Here is a tiny trained network, its code and every weight. The questions are about switching its units off for an input and a class, where a switched-off unit gives its printed mean instead of its output.

import numpy as np


def w(rows, s, z=0):
    codes = np.array(rows[::2]) - 128.0
    scale = np.full(codes.shape[1], s)
    scale[-1] = z or s
    return codes * scale


def f(y):
    return y / 2 * (1 + np.tanh(0.7978845608 * (y + 0.044715 * y**3)))


def log_softmax(a):
    a = a - a.max(-1, keepdims=True)
    return a - np.log(np.exp(a).sum(-1, keepdims=True))


def net(x, mask):
    res = np.array(x, float).reshape(1, 5) / 4 @ E
    y = f(res @ A[0][:, :-1].T + A[0][:, -1])
    res = res + np.where(mask, y, B[0][:, -1]) @ B[0][:, :-1]
    return log_softmax(res[-1] @ U[:, :-1].T + U[:, -1])


A, B = {}, {}
E = w([
[70,83,125,220,123,160,136],'x0',
[131,126,113,112,186,147,71],'x1',
[178,74,163,178,152,67,108],'x2',
[3,99,66,102,144,70,141],'x3',
[140,82,84,131,57,126,35],'x4',
],0.014)
A[0] = w([
[147,197,176,62,47,222,127,200],'n1',
[125,116,130,150,210,165,145,139],'n2',
[101,164,127,182,116,223,146,207],'n3',
[126,40,101,52,106,68,80,162],'n4',
[71,115,59,67,107,155,74,208],'n5',
[77,107,102,255,181,159,119,171],'n6',
[189,92,124,153,51,200,132,159],'n7',
[98,164,103,35,130,202,159,161],'n8',
[110,95,107,227,19,69,182,164],'n9',
[56,82,62,134,188,128,151,163],'n10',
[53,176,190,105,108,113,182,148],'n11',
[170,122,137,165,208,84,201,186],'n12',
[79,123,171,150,116,147,112,127],'n13',
[92,181,82,114,177,179,132,159],'n14',
[89,103,73,149,148,96,17,229],'n15',
[165,115,123,109,48,227,153,155],'n16',
[165,106,195,172,142,166,71,140],'n17',
[159,250,206,72,118,66,192,254],'n18',
[150,59,166,197,122,158,179,158],'n19',
[139,102,95,82,175,67,70,156],'n20',
[107,214,75,100,175,171,113,140],'n21',
[134,128,41,66,75,46,40,178],'n22',
[162,126,129,134,30,106,50,184],'n23',
[129,80,100,83,91,139,91,142],'n24',
[106,187,73,98,170,163,221,137],'n25',
[187,164,155,137,129,147,145,121],'n26',
[120,195,123,124,150,156,60,132],'n27',
[133,76,206,123,127,74,125,167],'n28',
[95,97,196,192,119,69,59,152],'n29',
[139,138,137,126,191,73,146,150],'n30',
],0.01,0.0064)
B[0] = w([
[181,212,74,112,57,86,131,218],'n1',
[87,121,129,163,151,188,175,167],'n2',
[98,211,3,180,144,156,95,197],'n3',
[132,25,231,88,167,56,31,202],'n4',
[110,148,138,38,182,106,54,207],'n5',
[83,85,139,157,147,226,86,213],'n6',
[78,169,107,191,34,84,71,200],'n7',
[164,198,31,36,231,87,204,197],'n8',
[145,93,101,150,90,120,102,217],'n9',
[65,25,117,128,133,133,127,204],'n10',
[185,113,109,100,124,122,158,182],'n11',
[169,3,178,126,41,184,205,205],'n12',
[89,151,85,121,173,187,129,147],'n13',
[43,152,70,55,231,172,149,179],'n14',
[143,25,119,94,159,136,23,224],'n15',
[87,246,45,186,41,87,93,187],'n16',
[104,134,122,182,119,131,135,195],'n17',
[244,117,149,149,88,45,222,255],'n18',
[206,117,139,231,120,210,122,197],'n19',
[149,73,160,94,112,65,119,185],'n20',
[87,130,60,92,206,136,165,181],'n21',
[213,112,172,57,213,39,36,222],'n22',
[126,171,173,151,74,77,103,209],'n23',
[149,192,178,86,132,98,101,170],'n24',
[146,118,83,111,184,136,184,200],'n25',
[130,135,147,140,89,130,168,183],'n26',
[109,159,111,96,172,120,120,155],'n27',
[219,84,186,147,101,111,150,176],'n28',
[195,82,175,206,172,159,107,191],'n29',
[84,59,164,81,87,145,200,171],'n30',
],0.0069,0.016)
U = w([
[62,193,166,127,191,215,173,63],'0',
[20,142,59,44,160,208,82,122],'1',
[136,243,84,187,65,71,79,162],'2',
[137,107,221,82,160,28,1,110],'3',
[160,186,35,78,186,105,205,46],'4',
[159,84,214,140,93,96,213,252],'5',
[124,103,118,240,144,241,85,134],'6',
],0.0081,0.002)

Each question gives the input, the list of numbers given to net, and the class t.
The units are the neurons (one row each of A and B). Each row of codes is followed by its name. A weight is (code - 128) times the scale printed after its matrix; where a second scale follows, it is the last column's (A, B and U).
mask holds one flag per neuron, in row order. A switched-off neuron (its flag False) gives its mean, the last column of its row in B, instead of its output. The means were averaged over made-up inputs and are rounded, as every weight is.
A unit's drop is (log p(t) with every unit on - log p(t) with that unit switched off) / (log p(t) with every unit on - log p(t) with every unit switched off).
The circuit of an input: a set's keep is (log p(t) with only the set's units on - log p(t) with every unit switched off) / (log p(t) with every unit on - log p(t) with every unit switched off). Starting from the 12 units with the biggest drops (on a tie, the unit counted first), units are removed one at a time, each time the one whose removal leaves the highest keep (on an exact tie, the one counted first), for as long as the keep stays at least 0.8.
units of the circuit, in order: the units of the circuit, biggest drop first
k most important neurons: the k neurons with the biggest drops, biggest first
drop of u: that unit's drop, to one decimal
input [7,-8,-3,6,3], class 6: units of the circuit, in order -> (n6)
input [-3,3,8,2,-2], class 5: units of the circuit, in order -> (n12, n5)
input [2,-6,-8,-1,0], class 4: 2 most important neurons -> (n8, n25)
input [4,1,-6,-1,6], class 2: 2 most important neurons -> (n16, n7)
input [4,1,-8,-2,0], class 1: 2 most important neurons -> (n18, n14)
input [3,-2,4,-5,6], class 2: 3 most important neurons -> (n7, n23, n16)
input [4,-2,0,-7,-7], class 6: 2 most important neurons -> (n3, n19)
input [8,-2,-5,8,7], class 3: 2 most important neurons -> (n22, n4)
input [7,3,2,1,5], class 6: 2 most important neurons -> (n6, n29)
input [3,5,7,-6,-6], class 6: 2 most important neurons -> (n19, n6)
input [-6,4,-8,7,0], class 4: drop of n8 -> 2.5
input [4,8,-4,0,-1], class 1: drop of n10 -> 0.0
input [6,-7,-2,2,-7], class 6: drop of n3 -> 0.1
input [-7,2,3,5,-8], class 5: units of the circuit, in order -> (n12)
input [-4,1,1,5,-3], class 4: drop of n15 -> 0.4
